Below are the code and all the weights of a small trained network. Each question names an input and a class and asks about switching units off, where a switched-off unit gives its printed mean instead of its output.

import numpy as np


def w(rows, s, z=0):
    codes = np.array(rows[::2]) - 128.0
    scale = np.full(codes.shape[1], s)
    scale[-1] = z or s
    return codes * scale


def f(y):
    return y / 2 * (1 + np.tanh(0.7978845608 * (y + 0.044715 * y**3)))


def log_softmax(a):
    a = a - a.max(-1, keepdims=True)
    return a - np.log(np.exp(a).sum(-1, keepdims=True))


def net(x, mask):
    res = np.array(x, float).reshape(1, 7) / 4 @ E
    y = f(res @ A[0][:, :-1].T + A[0][:, -1])
    res = res + np.where(mask, y, B[0][:, -1]) @ B[0][:, :-1]
    return log_softmax(res[-1] @ U[:, :-1].T + U[:, -1])


A, B = {}, {}
E = w([
[28,188,77,189,104,165,213],'x0',
[126,187,18,113,169,186,2],'x1',
[246,155,82,215,176,36,108],'x2',
[146,87,61,4,144,148,159],'x3',
[166,241,147,106,209,122,173],'x4',
[151,48,68,142,142,244,194],'x5',
[194,188,79,125,25,80,195],'x6',
],0.0061)
A[0] = w([
[145,20,163,162,179,1,130,163],'N0',
[128,168,147,112,1,102,236,254],'N1',
[110,117,127,113,98,80,235,99],'N2',
[200,127,43,68,88,102,78,126],'N3',
[86,204,142,242,147,154,98,172],'N4',
[220,104,157,9,216,86,16,225],'N5',
[98,98,84,66,210,237,185,195],'N6',
[112,56,123,126,123,216,166,173],'N7',
[101,251,233,75,157,27,226,210],'N8',
[156,171,80,212,114,70,61,145],'N9',
[108,22,80,124,149,202,152,183],'N10',
[158,134,243,207,153,54,97,222],'N11',
[38,213,127,92,150,201,138,233],'N12',
[120,61,172,111,47,75,160,124],'N13',
[153,156,56,117,146,162,232,225],'N14',
[18,51,234,60,75,181,86,129],'N15',
[201,115,65,84,164,176,103,214],'N16',
[109,238,45,134,122,71,5,234],'N17',
],0.0064,0.0052)
B[0] = w([
[142,174,200,158,110,153,95,198],'N0',
[219,111,183,184,114,161,143,243],'N1',
[166,81,115,124,97,91,177,160],'N2',
[125,75,143,112,50,109,84,176],'N3',
[78,152,118,159,187,172,153,191],'N4',
[53,133,185,161,115,89,23,255],'N5',
[126,195,115,193,181,154,93,214],'N6',
[156,140,104,147,190,200,135,194],'N7',
[225,241,170,207,85,100,104,244],'N8',
[55,112,70,159,162,111,91,202],'N9',
[137,142,157,166,178,151,127,209],'N10',
[106,171,188,174,169,123,104,242],'N11',
[123,148,118,188,185,136,76,200],'N12',
[142,108,164,122,130,174,180,172],'N13',
[255,186,118,171,82,86,133,202],'N14',
[57,26,65,82,213,159,216,209],'N15',
[191,144,175,165,62,101,23,206],'N16',
[42,112,89,161,160,32,31,252],'N17',
],0.0075,0.0082)
U = w([
[145,230,173,233,128,126,85,190],'0',
[113,173,53,133,168,163,133,2],'1',
[91,72,102,100,35,51,58,90],'2',
[55,116,49,172,174,91,128,175],'3',
[83,102,193,116,123,118,139,76],'4',
[213,158,107,161,2,79,192,104],'5',
[110,150,100,63,97,67,169,55],'6',
[124,23,112,124,105,161,187,161],'7',
],0.008,0.0049)

Each question gives the input, the list of numbers given to net, and the class t.
The units are the neurons (one row each of A and B). Each row of codes is followed by its name. A weight is (code - 128) times the scale printed after its matrix; where a second scale follows, it is the last column's (A, B and U).
mask holds one flag per neuron, in row order. A switched-off neuron (its flag False) gives its mean, the last column of its row in B, instead of its output. The means were averaged over made-up inputs and are rounded, as every weight is.
A unit's drop is (log p(t) with every unit on - log p(t) with that unit switched off) / (log p(t) with every unit on - log p(t) with every unit switched off).
The circuit of an input: a set's keep is (log p(t) with only the set's units on - log p(t) with every unit switched off) / (log p(t) with every unit on - log p(t) with every unit switched off). Starting from the 12 units with the biggest drops (on a tie, the unit counted first), units are removed one at a time, each time the one whose removal leaves the highest keep (on an exact tie, the one counted first), for as long as the keep stays at least 0.8.
circuit, biggest first: the units of the circuit, biggest drop first
unit that matters most: the unit with the biggest drop
k most important neurons: the k neurons with the biggest drops, biggest first
drop of u: that unit's drop, to one decimal
input [-6,-2,0,-2,-7,-2,6], class 2: circuit, biggest first : (N8; N6)
input [-7,-1,-7,3,-1,4,-6], class 3: circuit, biggest first : (N15; N6)
input [-4,-5,-2,0,-1,8,4], class 5: unit that matters most : N14
input [6,-4,3,4,5,-7,8], class 5: circuit, biggest first : (N2; N5; N6)
input [4,5,-7,-2,5,-2,-7], class 3: circuit, biggest first : (N15; N1)
input [-6,0,-6,-8,-4,1,-6], class 7: 2 most important neurons : (N15; N17)
input [5,5,-6,-1,7,7,-6], class 1: 4 most important neurons : (N8; N5; N1; N11)
input [6,-5,-2,3,-8,7,6], class 7: 3 most important neurons : (N8; N7; N16)
input [7,-8,-3,-5,-4,5,-4], class 7: drop of N2 : 0.0
input [-2,-1,4,1,-6,4,4], class 5: drop of N15 : 0.1
input [8,1,7,4,-3,-1,1], class 3: drop of N15 : -0.3
input [-6,2,-7,-4,-8,-5,4], class 2: drop of N4 : 0.2
